Here is a tiny trained network, its code and every weight. The questions are about switching its units off for an input and a class, where a switched-off unit gives its printed mean instead of its output.

import numpy as np


def w(rows, s, z=0):
    codes = np.array(rows[::2]) - 128.0
    scale = np.full(codes.shape[1], s)
    scale[-1] = z or s
    return codes * scale


def norm(h):
    return h / np.sqrt((h * h).mean(-1, keepdims=True) + 1e-5)


def f(y):
    return y / 2 * (1 + np.tanh(0.7978845608 * (y + 0.044715 * y**3)))


def log_softmax(a):
    a = a - a.max(-1, keepdims=True)
    return a - np.log(np.exp(a).sum(-1, keepdims=True))


def net(x, mask):
    res = np.array(x, float).reshape(1, 3) / 4 @ E
    u = 0
    for l in range(2):
        y = f(norm(res) @ A[l][:, :-1].T + A[l][:, -1])
        res = res + np.where(mask[u : u + 16], y, B[l][:, -1]) @ B[l][:, :-1]
        u += 16
    return log_softmax(norm(res)[-1] @ U[:, :-1].T + U[:, -1])


A, B = {}, {}
E = w([
[187,53,119,159,197],'x0',
[171,178,104,207,49],'x1',
[2,98,73,198,181],'x2',
],0.0089)
A[0] = w([
[97,128,119,135,177,50],'L0N1',
[93,149,149,48,121,132],'L0N2',
[79,129,153,104,104,26],'L0N3',
[158,161,146,1,74,64],'L0N4',
[55,124,125,214,126,54],'L0N5',
[118,111,162,110,156,28],'L0N6',
[90,74,135,53,174,56],'L0N7',
[187,92,125,234,143,89],'L0N8',
[96,221,137,80,68,145],'L0N9',
[159,81,124,163,164,88],'L0N10',
[101,143,116,77,116,57],'L0N11',
[195,88,124,103,146,89],'L0N12',
[111,102,87,100,127,72],'L0N13',
[137,162,151,163,98,112],'L0N14',
[57,156,120,86,120,6],'L0N15',
[79,134,102,210,128,75],'L0N16',
],0.015,0.0026)
B[0] = w([
[156,91,73,120,140,166],'L0N1',
[205,137,110,125,104,192],'L0N2',
[162,152,142,96,120,145],'L0N3',
[143,250,32,130,117,255],'L0N4',
[68,191,142,171,142,215],'L0N5',
[113,117,167,121,143,145],'L0N6',
[80,104,181,56,186,225],'L0N7',
[251,107,128,169,161,205],'L0N8',
[162,121,138,99,24,228],'L0N9',
[192,126,104,162,120,180],'L0N10',
[171,146,126,113,119,147],'L0N11',
[112,140,193,168,176,196],'L0N12',
[136,120,98,117,139,137],'L0N13',
[98,89,135,76,122,159],'L0N14',
[175,161,93,60,160,172],'L0N15',
[65,162,148,179,128,203],'L0N16',
],0.027,0.0086)
A[1] = w([
[87,105,150,172,174,68],'L1N1',
[111,104,161,105,183,91],'L1N2',
[112,141,118,117,159,76],'L1N3',
[20,137,108,113,111,88],'L1N4',
[122,142,108,124,82,68],'L1N5',
[142,106,143,192,94,129],'L1N6',
[122,54,163,48,149,109],'L1N7',
[195,160,62,106,203,165],'L1N8',
[83,174,159,120,113,66],'L1N9',
[107,141,55,28,95,31],'L1N10',
[76,74,106,161,63,62],'L1N11',
[90,158,133,136,163,124],'L1N12',
[4,130,120,190,115,127],'L1N13',
[85,84,180,201,35,121],'L1N14',
[167,78,95,178,139,1],'L1N15',
[165,158,147,115,130,229],'L1N16',
],0.019,0.0028)
B[1] = w([
[159,163,106,67,56,179],'L1N1',
[102,132,61,88,102,177],'L1N2',
[96,95,143,116,109,146],'L1N3',
[138,91,251,82,115,169],'L1N4',
[154,124,145,99,77,157],'L1N5',
[117,57,150,137,148,153],'L1N6',
[191,82,46,110,178,170],'L1N7',
[27,89,201,121,95,248],'L1N8',
[137,129,171,72,120,162],'L1N9',
[214,86,90,178,150,208],'L1N10',
[53,43,125,191,104,131],'L1N11',
[118,159,146,83,112,175],'L1N12',
[60,225,132,118,155,195],'L1N13',
[29,45,50,79,130,149],'L1N14',
[215,123,190,102,165,157],'L1N15',
[75,130,144,119,104,195],'L1N16',
],0.026,0.012)
U = w([
[45,235,208,93,122,216],'0',
[95,215,106,231,220,48],'1',
[70,56,50,187,73,58],'2',
[186,86,243,233,199,125],'3',
[251,239,80,95,7,125],'4',
[162,60,51,38,198,177],'5',
[114,114,11,203,158,1],'6',
],0.014,0.0083)

Each question gives the input, the list of numbers given to net, and the class t.
The units are the neurons (one row each of A and B). Each row of codes is followed by its name. A weight is (code - 128) times the scale printed after its matrix; where a second scale follows, it is the last column's (A, B and U).
mask holds one flag per neuron, layer by layer. A switched-off neuron (its flag False) gives its mean, the last column of its row in B, instead of its output. The means were averaged over made-up inputs and are rounded, as every weight is.
A unit's drop is (log p(t) with every unit on - log p(t) with that unit switched off) / (log p(t) with every unit on - log p(t) with every unit switched off).
The circuit of an input: a set's keep is (log p(t) with only the set's units on - log p(t) with every unit switched off) / (log p(t) with every unit on - log p(t) with every unit switched off). Starting from the 12 units with the biggest drops (on a tie, the unit counted first), units are removed one at a time, each time the one whose removal leaves the highest keep (on an exact tie, the one counted first), for as long as the keep stays at least 0.8.
units of the circuit, in order: the units of the circuit, biggest drop first
top k neurons: the k neurons with the biggest drops, biggest first
top k neurons in layer l: the k neurons of layer l with the biggest drops, biggest first
drop of u: that unit's drop, to one decimal
input [3,-6,-2], class 5: units of the circuit, in order -> L0N7; L1N7
input [3,8,-7], class 0: units of the circuit, in order -> L1N8
input [-3,-8,7], class 5: units of the circuit, in order -> L0N4; L1N7
input [-5,-5,5], class 5: units of the circuit, in order -> L0N4; L1N7
input [5,-2,-3], class 3: top 2 neurons in layer 0 -> L0N10; L0N4
input [5,2,-8], class 0: top 3 neurons -> L0N4; L1N10; L1N8
input [7,-3,4], class 5: top 2 neurons -> L0N4; L0N7
input [4,8,-7], class 3: top 2 neurons -> L0N8; L0N7
input [-5,1,2], class 4: top 2 neurons -> L0N15; L0N9
input [2,1,3], class 1: top 4 neurons -> L0N5; L0N16; L0N8; L0N7
input [-5,1,0], class 4: drop of L0N11 -> 0.0
input [-5,2,1], class 4: drop of L0N15 -> 0.1
input [-1,-5,0], class 5: drop of L0N7 -> 0.1
input [2,5,1], class 3: top neuron -> L0N8
